Here is a tiny trained network, its code and every weight. The questions are about switching its units off for an input and a class, where a switched-off unit gives its printed mean instead of its output.

import numpy as np


def w(rows, s, z=0):
    codes = np.array(rows[::2]) - 128.0
    scale = np.full(codes.shape[1], s)
    scale[-1] = z or s
    return codes * scale


def norm(h):
    return h / np.sqrt((h * h).mean(-1, keepdims=True) + 1e-5)


def f(y):
    return y / 2 * (1 + np.tanh(0.7978845608 * (y + 0.044715 * y**3)))


def log_softmax(a):
    a = a - a.max(-1, keepdims=True)
    return a - np.log(np.exp(a).sum(-1, keepdims=True))


def net(x, mask):
    res = np.array(x, float).reshape(1, 5) / 4 @ E
    u = 0
    for l in range(3):
        y = f(norm(res) @ A[l][:, :-1].T + A[l][:, -1])
        res = res + np.where(mask[u : u + 11], y, B[l][:, -1]) @ B[l][:, :-1]
        u += 11
    return log_softmax(norm(res)[-1] @ U[:, :-1].T + U[:, -1])


A, B = {}, {}
E = w([
[183,143,142,169,66,155,137,107,136],'x0',
[165,63,91,77,98,86,98,145,55],'x1',
[127,193,123,106,98,144,74,187,155],'x2',
[118,85,160,126,150,246,121,162,84],'x3',
[159,115,83,155,150,133,123,153,154],'x4',
],0.011)
A[0] = w([
[68,110,85,89,234,98,165,108,98,144],'L0N0',
[52,155,231,63,53,120,97,85,98,103],'L0N1',
[213,148,151,204,72,144,147,85,107,144],'L0N2',
[132,70,70,246,140,112,84,255,186,73],'L0N3',
[183,88,75,191,192,130,86,172,177,81],'L0N4',
[61,171,84,165,129,24,154,84,112,97],'L0N5',
[107,193,160,145,198,152,135,96,191,2],'L0N6',
[120,165,67,90,49,138,104,201,78,104],'L0N7',
[61,176,77,64,210,111,49,127,123,21],'L0N8',
[136,195,133,121,108,56,146,173,155,39],'L0N9',
[98,113,138,146,129,200,100,180,104,145],'L0N10',
],0.0079,0.0046)
B[0] = w([
[49,57,83,95,47,181,149,136,204,210],'L0N0',
[170,169,61,102,168,190,230,163,103,198],'L0N1',
[45,78,127,101,47,161,166,135,199,253],'L0N2',
[103,191,126,68,129,173,192,113,90,176],'L0N3',
[127,149,167,93,120,130,235,134,69,166],'L0N4',
[141,118,133,205,158,158,128,223,60,212],'L0N5',
[157,74,252,95,200,84,131,106,201,170],'L0N6',
[138,123,178,115,163,119,111,1,184,191],'L0N7',
[78,68,120,73,62,145,126,184,199,158],'L0N8',
[62,129,126,180,127,113,97,138,95,166],'L0N9',
[83,100,174,175,115,111,97,183,82,211],'L0N10',
],0.0096,0.0052)
A[1] = w([
[196,76,128,52,109,70,95,111,86,18],'L1N0',
[129,120,183,153,145,173,50,189,65,76],'L1N1',
[128,151,101,76,145,111,111,188,56,3],'L1N2',
[133,215,192,99,159,133,64,144,165,94],'L1N3',
[98,155,95,103,122,39,167,136,146,141],'L1N4',
[172,138,160,137,144,123,204,182,121,138],'L1N5',
[133,191,107,165,101,1,113,157,130,161],'L1N6',
[142,202,86,77,107,175,51,198,155,122],'L1N7',
[145,152,90,76,176,140,185,120,113,130],'L1N8',
[125,97,77,213,131,178,119,159,143,172],'L1N9',
[90,115,117,137,141,140,204,52,105,150],'L1N10',
],0.01,0.0059)
B[1] = w([
[188,171,136,74,189,139,2,128,215,164],'L1N0',
[83,92,188,149,130,121,139,148,52,198],'L1N1',
[180,130,155,191,131,188,146,122,132,128],'L1N2',
[170,89,128,111,176,105,167,42,168,185],'L1N3',
[99,134,138,141,149,190,104,184,90,205],'L1N4',
[145,178,158,105,162,183,97,118,98,201],'L1N5',
[99,113,194,174,137,142,115,153,28,217],'L1N6',
[110,51,23,102,141,52,208,18,77,184],'L1N7',
[183,211,122,37,111,152,151,180,120,157],'L1N8',
[152,97,185,109,140,100,151,86,69,245],'L1N9',
[163,135,101,95,181,94,124,116,116,253],'L1N10',
],0.0097,0.0051)
A[2] = w([
[121,69,172,66,143,93,163,65,119,252],'L2N0',
[159,136,180,120,165,180,75,146,195,105],'L2N1',
[246,133,144,144,4,158,140,150,141,7],'L2N2',
[168,87,102,116,157,47,150,45,110,31],'L2N3',
[160,97,122,89,125,153,78,144,121,18],'L2N4',
[212,163,157,147,53,94,178,118,129,96],'L2N5',
[158,196,95,166,118,11,135,214,117,151],'L2N6',
[157,110,114,78,85,139,109,125,72,6],'L2N7',
[173,142,145,161,19,170,160,73,113,64],'L2N8',
[155,208,112,81,131,140,170,158,84,107],'L2N9',
[179,84,98,72,86,149,51,160,102,165],'L2N10',
],0.011,0.004)
B[2] = w([
[195,209,71,178,49,101,53,139,131,248],'L2N0',
[219,149,110,132,198,2,112,151,197,146],'L2N1',
[46,90,132,37,169,37,196,196,203,145],'L2N2',
[124,214,54,157,32,99,116,52,65,152],'L2N3',
[106,142,182,103,150,111,200,67,231,135],'L2N4',
[115,59,178,51,172,232,133,157,105,145],'L2N5',
[139,82,177,111,137,248,156,107,8,138],'L2N6',
[117,165,159,115,209,169,181,144,140,148],'L2N7',
[33,68,68,45,158,94,116,188,158,167],'L2N8',
[192,232,97,84,139,206,160,174,94,160],'L2N9',
[140,189,214,181,219,115,178,121,237,173],'L2N10',
],0.0096,0.012)
U = w([
[103,70,249,199,158,150,94,180,5,83],'0',
[186,153,228,138,217,79,113,87,242,92],'1',
[41,50,108,23,88,109,132,202,192,113],'2',
[166,203,113,62,167,203,218,136,78,81],'3',
[164,144,77,157,79,92,85,46,84,254],'4',
[184,167,142,141,57,129,58,232,127,62],'5',
],0.016,0.0045)

Each question gives the input, the list of numbers given to net, and the class t.
The units are the neurons (one row each of A and B). Each row of codes is followed by its name. A weight is (code - 128) times the scale printed after its matrix; where a second scale follows, it is the last column's (A, B and U).
mask holds one flag per neuron, layer by layer. A switched-off neuron (its flag False) gives its mean, the last column of its row in B, instead of its output. The means were averaged over made-up inputs and are rounded, as every weight is.
A unit's drop is (log p(t) with every unit on - log p(t) with that unit switched off) / (log p(t) with every unit on - log p(t) with every unit switched off).
The circuit of an input: a set's keep is (log p(t) with only the set's units on - log p(t) with every unit switched off) / (log p(t) with every unit on - log p(t) with every unit switched off). Starting from the 12 units with the biggest drops (on a tie, the unit counted first), units are removed one at a time, each time the one whose removal leaves the highest keep (on an exact tie, the one counted first), for as long as the keep stays at least 0.8.
units of the circuit, in order: the units of the circuit, biggest drop first
k most important neurons: the k neurons with the biggest drops, biggest first
k most important neurons of layer l: the k neurons of layer l with the biggest drops, biggest first
input [4,5,2,-4,8], class 3: units of the circuit, in order	(L0N3)
input [-6,-7,7,6,-1], class 1: 3 most important neurons	(L0N6 L1N3 L0N5)
input [-3,8,-8,-4,8], class 1: units of the circuit, in order	(L2N10 L1N0)
input [3,1,4,-5,-5], class 0: 2 most important neurons	(L0N9 L1N6)
input [-7,-7,5,-7,1], class 0: units of the circuit, in order	(L0N5 L1N6)
input [5,-5,5,7,6], class 0: units of the circuit, in order	(L0N10 L1N1)
input [-4,3,6,-3,5], class 4: 4 most important neurons	(L1N7 L0N7 L0N1 L0N8)
input [-8,7,-8,7,-7], class 2: 3 most important neurons of layer 1	(L1N7 L1N6 L1N5)
input [3,-8,7,7,-7], class 1: 2 most important neurons	(L0N6 L1N3)
input [3,5,7,-6,4], class 4: 3 most important neurons	(L1N7 L0N7 L1N3)
input [-2,5,7,-4,6], class 4: 4 most important neurons of layer 0	(L0N7 L0N1 L0N8 L0N9)
input [-3,7,4,6,-3], class 1: 2 most important neurons	(L0N7 L1N0)
input [3,-3,-8,-5,-8], class 3: 2 most important neurons of layer 1	(L1N5 L1N7)
input [6,5,3,7,2], class 0: units of the circuit, in order	(L1N1)
input [4,-6,7,0,7], class 3: 4 most important neurons	(L0N3 L0N4 L1N7 L1N5)
input [-4,-7,8,-4,8], class 3: 4 most important neurons of layer 0	(L0N3 L0N4 L0N7 L0N2)
input [-8,4,5,-8,-3], class 0: 3 most important neurons	(L0N5 L1N6 L0N2)
input [-1,-1,8,7,-3], class 4: 2 most important neurons	(L1N7 L1N3)
input [-6,-6,-8,-1,6], class 4: 2 most important neurons	(L0N0 L0N1)
input [-4,0,-4,-4,4], class 0: units of the circuit, in order	(L0N5)
input [-5,4,-6,6,-7], class 3: 3 most important neurons	(L0N1 L0N2 L0N5)
